Here is a tiny trained network, its code and every weight. The questions are about switching its units off for an input and a target symbol, where a switched-off unit gives its printed mean instead of its output.

import numpy as np


def w(rows, s, z=0):
    codes = np.array(rows[::2]) - 128.0
    scale = np.full(codes.shape[1], s)
    scale[-1] = z or s
    return codes * scale


def softmax(a):
    e = np.exp(a - a.max(-1, keepdims=True))
    return e / e.sum(-1, keepdims=True)


def log_softmax(a):
    a = a - a.max(-1, keepdims=True)
    return a - np.log(np.exp(a).sum(-1, keepdims=True))


def net(x, mask):
    ids = ['ΔΠΣΦΨβεζηθλμτω'.index(c) for c in x.split()]
    T = len(ids)
    res = E[ids] + P[:T]
    u = 0
    for l in range(2):
        r = res
        for j in range(3):
            rows = slice(4 * j, 4 * j + 4)
            q, k, v = (r @ M[l][rows].T for M in (Q, K, V))
            z = softmax(np.where(np.tri(T) > 0, q @ k.T / 4**0.5, -1e9)) @ v
            o = O[l][rows]
            res = res + np.where(mask[u + j], z, o[:, -1]) @ o[:, :-1]
        u += 3
    return log_softmax(res[-1] @ U[:, :-1].T + U[:, -1])


Q, K, V, O = {}, {}, {}, {}
E = w([
[111,100,75],'Δ',
[167,201,172],'Π',
[80,61,51],'Σ',
[94,87,106],'Φ',
[119,111,90],'Ψ',
[105,109,123],'β',
[130,132,99],'ε',
[145,122,86],'ζ',
[119,157,199],'η',
[102,39,154],'θ',
[36,212,41],'λ',
[243,188,126],'μ',
[252,111,59],'τ',
[103,239,96],'ω',
],0.016)
P = w([
[176,51,58],'0',
[152,70,25],'1',
[173,96,44],'2',
[161,105,71],'3',
[162,105,96],'4',
[177,129,131],'5',
[175,138,149],'6',
[174,139,192],'7',
[215,139,223],'8',
[222,98,216],'9',
[197,66,253],'10',
],0.0046)
Q[0] = w([
[127,177,197],'L0H0',
[162,192,144],'L0H0',
[26,212,254],'L0H0',
[32,123,27],'L0H0',
[138,28,112],'L0H1',
[137,36,222],'L0H1',
[209,61,137],'L0H1',
[146,201,9],'L0H1',
[207,79,84],'L0H2',
[196,165,209],'L0H2',
[145,172,119],'L0H2',
[133,49,194],'L0H2',
],0.008)
K[0] = w([
[176,209,122],'L0H0',
[145,160,86],'L0H0',
[94,28,124],'L0H0',
[18,233,227],'L0H0',
[204,2,42],'L0H1',
[149,72,212],'L0H1',
[178,48,161],'L0H1',
[214,177,244],'L0H1',
[221,138,62],'L0H2',
[115,172,214],'L0H2',
[125,185,79],'L0H2',
[190,95,129],'L0H2',
],0.0066)
V[0] = w([
[100,255,103],'L0H0',
[71,159,247],'L0H0',
[177,175,213],'L0H0',
[120,172,84],'L0H0',
[213,20,116],'L0H1',
[138,83,83],'L0H1',
[205,47,136],'L0H1',
[182,168,126],'L0H1',
[95,117,193],'L0H2',
[224,15,190],'L0H2',
[6,79,98],'L0H2',
[101,66,128],'L0H2',
],0.0074)
O[0] = w([
[125,141,225,101],'L0H0',
[121,236,189,3],'L0H0',
[70,186,206,29],'L0H0',
[167,89,164,152],'L0H0',
[135,98,254,207],'L0H1',
[171,125,118,200],'L0H1',
[157,159,38,171],'L0H1',
[2,161,163,106],'L0H1',
[119,221,187,68],'L0H2',
[121,134,75,138],'L0H2',
[207,183,115,186],'L0H2',
[28,140,169,166],'L0H2',
],0.0038,0.0057)
Q[1] = w([
[167,226,135],'L1H0',
[85,175,95],'L1H0',
[245,111,83],'L1H0',
[25,219,99],'L1H0',
[94,163,152],'L1H1',
[173,139,114],'L1H1',
[85,157,199],'L1H1',
[160,105,98],'L1H1',
[87,128,132],'L1H2',
[124,62,150],'L1H2',
[117,122,154],'L1H2',
[81,169,182],'L1H2',
],0.012)
K[1] = w([
[135,160,34],'L1H0',
[47,200,107],'L1H0',
[149,129,222],'L1H0',
[6,155,78],'L1H0',
[176,99,88],'L1H1',
[205,152,153],'L1H1',
[61,86,224],'L1H1',
[144,124,106],'L1H1',
[137,122,100],'L1H2',
[128,162,173],'L1H2',
[113,107,132],'L1H2',
[144,75,109],'L1H2',
],0.011)
V[1] = w([
[194,214,77],'L1H0',
[143,172,78],'L1H0',
[196,120,165],'L1H0',
[136,104,140],'L1H0',
[221,112,123],'L1H1',
[96,119,117],'L1H1',
[57,86,67],'L1H1',
[223,102,170],'L1H1',
[159,85,183],'L1H2',
[120,149,125],'L1H2',
[248,125,194],'L1H2',
[158,19,202],'L1H2',
],0.013)
O[1] = w([
[2,56,156,137],'L1H0',
[49,9,206,141],'L1H0',
[59,218,49,166],'L1H0',
[110,166,44,155],'L1H0',
[7,93,140,230],'L1H1',
[164,135,174,138],'L1H1',
[189,174,212,254],'L1H1',
[118,90,56,154],'L1H1',
[204,233,3,108],'L1H2',
[136,76,149,102],'L1H2',
[92,237,14,94],'L1H2',
[186,126,52,157],'L1H2',
],0.0066,0.0082)
U = w([
[132,88,108,47],'Δ',
[105,223,147,230],'Π',
[111,47,67,66],'Σ',
[104,135,156,172],'Φ',
[137,100,103,91],'Ψ',
[139,109,183,182],'β',
[134,107,108,59],'ε',
[39,139,83,189],'ζ',
[153,82,100,79],'η',
[205,158,70,188],'θ',
[120,89,115,96],'λ',
[125,73,88,107],'μ',
[139,67,96,51],'τ',
[182,2,83,2],'ω',
],0.0093,0.0087)

Each question gives the input, a string of symbols that net reads in full, and the target symbol t.
The units are the heads (4 rows each of Q, K, V and O). Each row of codes is followed by its name. A weight is (code - 128) times the scale printed after its matrix; where a second scale follows, it is the last column's (O and U).
mask holds one flag per head, layer by layer. A switched-off head (its flag False) gives its mean, the last column of its rows in O, instead of its output. The means were averaged over made-up inputs and are rounded, as every weight is.
A unit's drop is (log p(t) with every unit on - log p(t) with that unit switched off) / (log p(t) with every unit on - log p(t) with every unit switched off).
The circuit of an input: a set's keep is (log p(t) with only the set's units on - log p(t) with every unit switched off) / (log p(t) with every unit on - log p(t) with every unit switched off). Starting from all 6 units, units are removed one at a time, each time the one whose removal leaves the highest keep (on an exact tie, the one counted first), for as long as the keep stays at least 0.8.
circuit, biggest first: the units of the circuit, biggest drop first
unit that matters most: the unit with the biggest drop
heads that matter: for each layer, one digit per head in row order, 1 if its drop is at least 0.15 and else 0, layers parted by /
drop when u is switched off: that unit's drop, to one decimal
input Σ ω θ Σ Σ θ Σ Φ, target θ: heads that matter => 000 / 100
input Σ θ λ Φ, target β: circuit, biggest first => [L1H2, L1H1]
input λ μ Σ μ ε ζ Φ Σ Σ ζ μ, target ζ: circuit, biggest first => [L1H0, L1H1]
input μ θ ζ θ ζ Φ, target θ: heads that matter => 011 / 101
input μ Σ τ μ μ Σ Σ β μ Σ β, target ζ: heads that matter => 000 / 101
input Σ θ Σ Δ, target θ: heads that matter => 010 / 100
input ζ ζ Σ Σ τ, target Σ: heads that matter => 000 / 110
input ω Σ θ θ Σ θ Σ ζ μ ε, target ζ: circuit, biggest first => [L1H0]
input μ μ θ, target ζ: heads that matter => 000 / 011
input θ μ θ, target ζ: circuit, biggest first => [L1H2, L1H1]
input Σ τ Σ θ Σ η θ Φ η, target θ: circuit, biggest first => [L1H2, L0H1]
input η Φ Σ λ θ θ Σ ζ, target θ: heads that matter => 000 / 110
input λ Σ Φ, target β: heads that matter => 010 / 011
input Σ μ Σ ζ, target ζ: circuit, biggest first => [L1H0]
input Σ Σ Σ θ Σ, target θ: heads that matter => 000 / 100
input θ Σ Σ μ Φ, target ζ: heads that matter => 100 / 101
input Φ Σ μ Δ μ Σ θ θ Δ, target θ: heads that matter => 011 / 101
input Π Σ Σ θ Σ Σ Σ θ, target θ: circuit, biggest first => [L1H0, L1H2]
input λ τ Σ μ Φ μ, target ζ: heads that matter => 000 / 110
input θ ε μ Σ, target ζ: unit that matters most => L1H2
input θ θ Σ θ Σ Φ θ Σ β, target θ: heads that matter => 010 / 101
input Σ Σ μ Σ λ Σ Δ Σ λ, target β: circuit, biggest first => [L1H0, L1H2]
input β μ ζ, target ζ: drop when L0H2 is switched off => -0.2
input Σ θ Ψ μ β Σ Σ β μ Δ, target ζ: drop when L1H2 is switched off => 0.2
input Σ θ θ η, target θ: drop when L1H2 is switched off => 0.4
